Here is a tiny trained network, its code and every weight. The questions are about switching its units off for an input and a class, where a switched-off unit gives its printed mean instead of its output.

import numpy as np


def w(rows, s, z=0):
    codes = np.array(rows[::2]) - 128.0
    scale = np.full(codes.shape[1], s)
    scale[-1] = z or s
    return codes * scale


def f(y):
    return np.maximum(y, 0)


def log_softmax(a):
    a = a - a.max(-1, keepdims=True)
    return a - np.log(np.exp(a).sum(-1, keepdims=True))


def net(x, mask):
    res = np.array(x, float).reshape(1, 6) / 4 @ E
    y = f(res @ A[0][:, :-1].T + A[0][:, -1])
    res = res + np.where(mask, y, B[0][:, -1]) @ B[0][:, :-1]
    return log_softmax(res[-1] @ U[:, :-1].T + U[:, -1])


A, B = {}, {}
E = w([
[128,125,128,127],'x0',
[128,130,126,130],'x1',
[124,123,117,214],'x2',
[63,201,57,133],'x3',
[2,71,177,130],'x4',
[141,47,46,126],'x5',
],0.0077)
A[0] = w([
[146,77,52,121,108],'n0',
[93,110,158,147,91],'n1',
[131,133,141,7,80],'n2',
[82,93,158,141,50],'n3',
[109,148,106,139,93],'n4',
[185,151,104,170,74],'n5',
[73,106,152,105,67],'n6',
[192,169,107,80,57],'n7',
[122,201,192,118,91],'n8',
[165,149,112,137,56],'n9',
[114,128,123,75,111],'n10',
[126,163,166,164,101],'n11',
[165,78,165,132,59],'n12',
[126,165,166,176,169],'n13',
[151,100,179,144,76],'n14',
[143,99,151,89,121],'n15',
[103,178,97,137,68],'n16',
[145,117,181,133,116],'n17',
[122,168,180,150,68],'n18',
[125,125,129,125,254],'n19',
[147,109,155,176,124],'n20',
[185,158,122,146,42],'n21',
[126,123,133,243,93],'n22',
[90,163,108,96,103],'n23',
[93,160,81,121,52],'n24',
[92,123,135,127,87],'n25',
[164,102,163,134,38],'n26',
[126,127,130,124,240],'n27',
[109,63,85,132,101],'n28',
],0.015,0.0083)
B[0] = w([
[199,45,171,94,196],'n0',
[87,110,156,130,168],'n1',
[143,212,141,11,176],'n2',
[56,111,167,145,167],'n3',
[120,145,87,135,148],'n4',
[51,128,155,123,181],'n5',
[56,103,165,149,173],'n6',
[40,97,162,162,179],'n7',
[198,16,143,107,183],'n8',
[77,117,150,127,147],'n9',
[126,167,146,91,151],'n10',
[156,82,139,101,164],'n11',
[115,115,58,143,160],'n12',
[172,120,150,110,206],'n13',
[106,135,75,165,160],'n14',
[138,158,91,153,163],'n15',
[116,138,62,168,160],'n16',
[136,128,83,163,169],'n17',
[161,61,146,100,157],'n18',
[147,177,121,223,254],'n19',
[138,181,88,127,169],'n20',
[63,106,163,149,160],'n21',
[124,237,139,4,199],'n22',
[146,137,73,181,163],'n23',
[104,142,58,134,156],'n24',
[83,121,131,141,152],'n25',
[102,123,74,164,143],'n26',
[143,168,122,211,239],'n27',
[176,57,171,103,181],'n28',
],0.03,0.0083)
U = w([
[78,117,189,151,87],'0',
[210,45,132,85,88],'1',
[177,164,164,175,254],'2',
[133,113,2,124,88],'3',
[191,179,188,184,130],'4',
[154,192,153,67,210],'5',
[149,135,119,109,55],'6',
],0.0076,0.0075)

Each question gives the input, the list of numbers given to net, and the class t.
The units are the neurons (one row each of A and B). Each row of codes is followed by its name. A weight is (code - 128) times the scale printed after its matrix; where a second scale follows, it is the last column's (A, B and U).
mask holds one flag per neuron, in row order. A switched-off neuron (its flag False) gives its mean, the last column of its row in B, instead of its output. The means were averaged over made-up inputs and are rounded, as every weight is.
A unit's drop is (log p(t) with every unit on - log p(t) with that unit switched off) / (log p(t) with every unit on - log p(t) with every unit switched off).
The circuit of an input: a set's keep is (log p(t) with only the set's units on - log p(t) with every unit switched off) / (log p(t) with every unit on - log p(t) with every unit switched off). Starting from the 12 units with the biggest drops (on a tie, the unit counted first), units are removed one at a time, each time the one whose removal leaves the highest keep (on an exact tie, the one counted first), for as long as the keep stays at least 0.8.
circuit, biggest first: the units of the circuit, biggest drop first
most important unit: the unit with the biggest drop
top k neurons: the k neurons with the biggest drops, biggest first
drop of u: that unit's drop, to one decimal
input [-4,5,-8,-6,5,-5], class 5: circuit, biggest first	n2
input [0,2,-7,8,0,5], class 3: top 3 neurons	n24; n23; n22
input [-1,6,-8,-4,-8,-6], class 0: top 2 neurons	n7; n21
input [5,-2,4,7,2,-6], class 3: circuit, biggest first	n16; n24
input [0,-8,-4,-7,-8,0], class 0: top 2 neurons	n7; n21
input [-4,3,-1,0,6,-2], class 0: top 2 neurons	n6; n3
input [5,3,7,8,5,4], class 3: top 3 neurons	n24; n16; n4
input [-8,-5,4,8,-6,4], class 3: top 2 neurons	n24; n16
input [6,5,2,-6,5,-8], class 1: top 2 neurons	n8; n18
input [1,0,-7,0,-6,-3], class 5: top 3 neurons	n2; n6; n3
input [-6,1,4,-6,5,6], class 1: top 2 neurons	n28; n0
input [-2,3,-8,0,7,3], class 5: top 3 neurons	n2; n10; n7
input [-7,-1,-8,-2,2,-4], class 5: top 2 neurons	n2; n10
input [6,5,4,7,-3,4], class 3: most important unit	n24
input [7,-3,0,-6,-1,8], class 1: top 2 neurons	n0; n28
input [5,2,5,-3,2,8], class 1: top 2 neurons	n0; n28
input [4,-4,8,2,-6,3], class 5: drop of n22	0.9
input [-6,-3,-6,-1,1,-7], class 1: drop of n8	1.0
input [5,1,-6,4,3,-6], class 1: drop of n22	0.2
input [3,6,7,-8,-4,5], class 3: circuit, biggest first	n12
